arr =
[[136 143 139 113 136 139 125 137 150 135]
 [138 132 137 133 114 138 109 123 127 137]
 [111 136 131 126 131 111 121 122 124 137]
 [123 107 136 132 147 118 136 143 106 136]
 [114 144 112 110 127 119 125 137 149 126]
 [118 109 140 133 145 116 129 132 108 142]
 [118 107 134 134 137 114 125 133 106 143]
 [116 146 135 115 121 116 114 125 141 141]
 [117 144 155 105 150 118 135 141 151 146]
 [117 137 148 121 134 115 116 129 125 152]
 [139 132 128 138 108 138 112 113 122 128]]
Rows and columns are counted from 0.
(0, 0) => 136
(0, 4) => 136
(0, 9) => 135
(9, 3) => 121
(9, 7) => 129
(9, 8) => 125
(5, 6) => 129
(4, 1) => 144
(5, 4) => 145
(0, 8) => 150
(7, 9) => 141
(9, 5) => 115
(5, 8) => 108
(9, 9) => 152
(8, 8) => 151
(1, 2) => 137
(1, 4) => 114
(2, 9) => 137
(8, 1) => 144
(6, 8) => 106
(3, 7) => 143
(5, 3) => 133
(7, 5) => 116
(7, 7) => 125
(4, 2) => 112
(7, 3) => 115
(6, 0) => 118
(2, 4) => 131
(4, 7) => 137
(3, 8) => 106
(10, 9) => 128
(7, 8) => 141
(10, 0) => 139
(2, 1) => 136
(0, 3) => 113
(4, 5) => 119

W = 101	119	130	131	127	128	138
W[0]	101
W[4]	127

M = (130, 126, 120, 149, 155, 127, 138, 135, 116, 140)
M[0] -> 130
M[7] -> 135
M[2] -> 120
M[4] -> 155

grid =
128  131  128  128
128  126  119  125
134  125  132  123
127  155  122  122
128  126  122  126
128  128  126  127
127  130  127  130
126  131  128  129
109  123  132  134
121  136  130  132
128  127  125  127
129  129  130  128
grid[0][0] => 128
grid[4] => [128, 126, 122, 126]
grid[4][2] => 122
grid[:, 1] => [131, 126, 125, 155, 126, 128, 130, 131, 123, 136, 127, 129]
grid[11][0] => 129
grid[7][1] => 131
grid[8][1] => 123
grid[6] => [127, 130, 127, 130]
grid[9][1] => 136
grid[9] => [121, 136, 130, 132]
grid[3][1] => 155
grid[:, 2] => [128, 119, 132, 122, 122, 126, 127, 128, 132, 130, 125, 130]
grid[0][3] => 128
grid[5][3] => 127
grid[:, 0] => [128, 128, 134, 127, 128, 128, 127, 126, 109, 121, 128, 129]

X = 124	138	127	102	128	125	127
X[0] = 124
X[1] = 138

data =
[[140 109 120 131 133 128 133 147 132]
 [133 141 136 138 133 134 125 127 125]
 [120 142 134 129 121 119 119 109 134]
 [128 108 127 117 120 122 129 134 131]
 [117 134 106 121 125 123 143 132 112]
 [131 108 128 109 106 108 129 136 140]
 [128 113 126 106 105 108 132 136 134]]
Indices start at 0.
row 0 col 0 => 140
row 0 col 3 => 131
row 4 col 4 => 125
row 5 col 4 => 106
row 0 col 5 => 128
row 1 col 5 => 134
row 6 col 4 => 105
row 2 col 6 => 119
row 0 col 1 => 109
row 6 col 1 => 113
row 4 col 2 => 106
row 2 col 4 => 121
row 2 col 1 => 142
row 3 col 6 => 129
row 6 col 2 => 126
row 1 col 1 => 141
row 4 col 0 => 117
row 2 col 7 => 109
row 6 col 6 => 132
row 4 col 6 => 143
row 3 col 7 => 134

a = [144 124 122 137  99 124 132 122 126 123 125 128]
a[0] = 144
a[7] = 122

A =
[[119 135 116 138 113 136 137 136 139 113 129 117 117]
 [126 138 126 135 138 143 114 130 121 133 142 134 132]
 [132 139 128 139 141 139 116 136 122 134 143 137 136]
 [119 116 123 119 115 117 142 124 139 117 116 118 118]
 [115 135 120 136 123 144 111 129 114 123 144 124 119]
 [123 135 121 137 129 141 142 128 142 121 142 130 127]
 [112 140 118 133 109 146 127 133 130 112 140 114 113]
 [117 136 120 136 109 138 120 140 123 113 131 116 117]
 [116 130 120 137 110 137 118 144 119 112 127 116 116]
 [138 129 137 117 144 120 114 124 113 141 122 139 140]
 [130 111 129 111 122 107 128 120 121 128 102 123 128]
 [136 137 134 129 147 130 152 118 155 137 147 144 140]]
A[0][0]: 119
A[3][3]: 119
A[7]: [117, 136, 120, 136, 109, 138, 120, 140, 123, 113, 131, 116, 117]
A[4][3]: 136
A[9][6]: 114
A[10][6]: 128
A[4]: [115, 135, 120, 136, 123, 144, 111, 129, 114, 123, 144, 124, 119]
A[:, 0]: [119, 126, 132, 119, 115, 123, 112, 117, 116, 138, 130, 136]
A[2][0]: 132
A[10][8]: 121
A[2][3]: 139
A[8]: [116, 130, 120, 137, 110, 137, 118, 144, 119, 112, 127, 116, 116]
A[8][1]: 130
A[0]: [119, 135, 116, 138, 113, 136, 137, 136, 139, 113, 129, 117, 117]
A[9][10]: 122
A[3][7]: 124
A[5][0]: 123
A[4][0]: 115
A[11][5]: 130
A[1][8]: 121
A[4][5]: 144
A[11]: [136, 137, 134, 129, 147, 130, 152, 118, 155, 137, 147, 144, 140]
A[11][8]: 155
A[8][5]: 137
A[4][2]: 120
A[5][11]: 130
A[8][8]: 119
A[9]: [138, 129, 137, 117, 144, 120, 114, 124, 113, 141, 122, 139, 140]
A[:, 12]: [117, 132, 136, 118, 119, 127, 113, 117, 116, 140, 128, 140]
A[6][4]: 109
A[10][0]: 130
A[0][7]: 136
A[1][2]: 126
A[9][1]: 129
A[0][11]: 117
A[1][11]: 134
A[8][2]: 120
A[1]: [126, 138, 126, 135, 138, 143, 114, 130, 121, 133, 142, 134, 132]

m =
[[119 137 109 152 148 125 109 129 109 151 127 136 110]
 [148 109 136 133 109 115 123 142 151 142 121 147 142]
 [115 138 137 143 139 143 153 149 148 131 125 104 134]
 [150 138 126 127 127 153 131 120 129 111 149 115 129]
 [130 143 132 131 153 121 104 125 123 149 116 121 139]
 [141 111 115 111 143 148 125 103 129 116 123 116 125]
 [153 109 121 111 109 107 105 150 126 114 142 125 152]
 [148 109 130 142 137 151 133 135 133 107 140 136 112]
 [108 117 126 115 145 131 110 153 121 140 113 139 111]
 [107 129 151 149 115 148 144 130 107 149 153 116 124]
 [116 151 145 123 108 133 142 111 135 117 107 120 124]
 [106 110 103 149 121 104 106 112 114 112 112 112 103]
 [132 134 123 122 118 135 114 148 121 149 121 149 124]
 [114 147 135 141 113 113 116 110 146 121 125 114 144]
 [125 104 145 147 120 142 129 153 138 115 109 103 137]
 [144 123 106 144 115 111 133 134 113 140 130 132 109]]
m[0][-13] => 119
m[-8][-1] => 111
m[:, -1] => [110, 142, 134, 129, 139, 125, 152, 112, 111, 124, 124, 103, 124, 144, 137, 109]
m[-15][-8] => 115
m[:, 6] => [109, 123, 153, 131, 104, 125, 105, 133, 110, 144, 142, 106, 114, 116, 129, 133]
m[14] => [125, 104, 145, 147, 120, 142, 129, 153, 138, 115, 109, 103, 137]
m[-10][-6] => 150
m[-14][5] => 143
m[-12][-9] => 153
m[12][12] => 124
m[-8][-7] => 110
m[11][3] => 149
m[12][-13] => 132
m[0] => [119, 137, 109, 152, 148, 125, 109, 129, 109, 151, 127, 136, 110]
m[6][-11] => 121
m[-14][0] => 115
m[:, -3] => [127, 121, 125, 149, 116, 123, 142, 140, 113, 153, 107, 112, 121, 125, 109, 130]
m[13][4] => 113
m[5][4] => 143
m[13][-1] => 144
m[8][9] => 140
m[12][5] => 135
m[11][5] => 104
m[:, 4] => [148, 109, 139, 127, 153, 143, 109, 137, 145, 115, 108, 121, 118, 113, 120, 115]
m[-4][-5] => 121
m[-14][4] => 139
m[-10][11] => 125
m[-13][-12] => 138
m[-5][-12] => 110
m[12][-10] => 122
m[7][3] => 142
m[-7][2] => 151
m[-16][12] => 110
m[5][-3] => 123
